102  106  119  110  108 gives 108

 98  131  118  149 gives 118

135  110  132  153 gives 132

132  155  158  140 gives 140

114  110  150  103 gives 110

108  136  140  112
137  154  152  132
139  118  112  115
gives 140

136  125  142  116  154  119  137 gives 137

122  130  125  130  106  127  125
133  124  121  125  111  131  139
gives 131

150  116  110  127  138  112  133 gives 133

105  126  138  123
135  124  123  114
gives 126
---
Q: [153, 104, 102, 116, 106, 119]
A: 116

Q:
[[128, 118, 131, 141, 142, 105, 111],
 [127, 117, 132, 142, 144, 103, 110]]
A: 144

Q:
[[129, 126, 139, 111, 138],
 [129, 110, 99, 141, 148]]
A: 99

Q:
[[115, 122, 105, 139, 135],
 [123, 134, 115, 139, 126],
 [139, 124, 141, 128, 113]]
A: 141

Q: [136, 145, 151, 123, 114]
A: 151

Q:
[[115, 128, 119, 115, 112, 133, 118],
 [133, 128, 112, 139, 123, 107, 140],
 [129, 112, 128, 128, 121, 105, 143]]
A: 121

Q:
[[126, 115, 134, 134, 123, 126],
 [118, 138, 129, 128, 132, 132],
 [129, 136, 120, 153, 116, 118]]
A: 153
---
[108 147 107 125 106] gives 107

[[134 124 102 110]
 [128 113 112 140]
 [140 124 122 112]] gives 122

[118 152 111 146] gives 111

[120 124 156 128 145 138 135] gives 156

[124 132 103 119 117] gives 103

[141 129 151 120] gives 151
---
[[102 125 118 126 154]
 [120 113 139 123 126]
 [103 125 130 123 138]] | 154, 139

[124 115 102 101] | 124, 115

[151 121 124 113 138] | 151, 138

[105 152 129 133 126] | 152, 133

[131 113 106 124] | 131, 124

[131 108 112 101] | 131, 112

[122 111 131 158 147 144 143] | 158, 147

[139 153 141 138 112 131 104] | 153, 141

[151 133 129 119 123 131 128] | 151, 133

[[135 132 131 130 122 134]
 [150 132 132 137 125 132]] | 150, 137
---
[119 129 102 127 115] => 119
[133 143 135 138 102] => 135
[118 146 150  99 116] => 118
[122 114 101 149 130] => 122
[139 143 104 130 105] => 130
[156 120 122 142 108] => 122
[116 117 113 106 135] => 116
---
[130 123 102  98 105] ==> 98

[127 128 129 130 127 152] ==> 130

[[106 118 145 107]
 [130 125 123 130]] ==> 107

[154 137 136 157 142 136] ==> 157

[143 133 145 127 104 141] ==> 127

[[128 137 123 108]
 [131 114 155 125]
 [151 137 121 126]] ==> 108

[[134 118 141 128 105]
 [115 121 146 116 118]
 [150 134 121 136 129]] ==> 128

[[111 140 106 133]
 [142 120 136 107]
 [119 138 106 123]] ==> 133

[135 153 135 142] ==> 142

[[102 120 135 137]
 [102 119 134 135]
 [126 106 150 102]] ==> 137
---
Input:
[[139 126 135 132 132 128 133]
 [149 124 148 144 141 130 128]
 [127 150 125 131 124 146 125]]
Output: 144, 150

Input: [135 133 117 103 127]
Output: 117, 135

Input: [119 136 131 110 158]
Output: 131, 158

Input: [127 121 125 102 136]
Output: 125, 136

Input: [100 127 146 103 119]
Output: 146, 146

Input: [140  98 129 128 133 135 128]
Output: 128, 140

Input: [129 130  99 134 113]
Output: 99, 134

Input: [126 125 135 133 128 129 154]
Output: 133, 154

Input: [132 130 134 139 154]
Output: 134, 154

Input: [122 133 116 142 155]
Output: 116, 155
---
[142 123 133 133 150 157] --> 123
[140 144 146 151 130] --> 144
[131 158 106 119 122 112 109] --> 158
[142 139 155 147 128] --> 139
[149 127 130 119 128 116] --> 127
[136 115 125 150  98] --> 115
[124 115 101 123] --> 115
[106 115 155 121 105 147 143] --> 115
---
[[127, 146, 142, 134, 119, 130], [122, 133, 136, 126, 123, 123], [129, 105, 110, 121, 125, 131]] -> 136
[[139, 113, 122, 117], [106, 148, 132, 152], [138, 104, 117, 156]] -> 132
[[119, 142, 120, 119], [123, 150, 118, 123], [123, 151, 116, 125]] -> 118
[[120, 132, 140, 128, 116], [119, 127, 148, 114, 132], [131, 144, 150, 120, 130]] -> 148
[[128, 121, 132, 140, 121, 138, 141], [141, 121, 154, 128, 124, 124, 147], [140, 143, 154, 124, 119, 126, 138]] -> 154
[[119, 120, 126, 126], [126, 139, 131, 152], [127, 133, 131, 145]] -> 131
[[139, 137, 119, 135, 143, 138], [132, 146, 155, 151, 115, 103], [115, 126, 134, 125, 114, 121]] -> 155
[[150, 131, 121, 117, 120, 137, 134], [150, 130, 120, 114, 120, 137, 135], [101, 130, 126, 135, 131, 141, 136]] -> 120
[[115, 105, 132, 111], [119, 107, 135, 116], [115, 104, 132, 112]] -> 135
[[111, 113, 126, 148], [131, 130, 125, 133], [157, 147, 117, 129]] -> 125
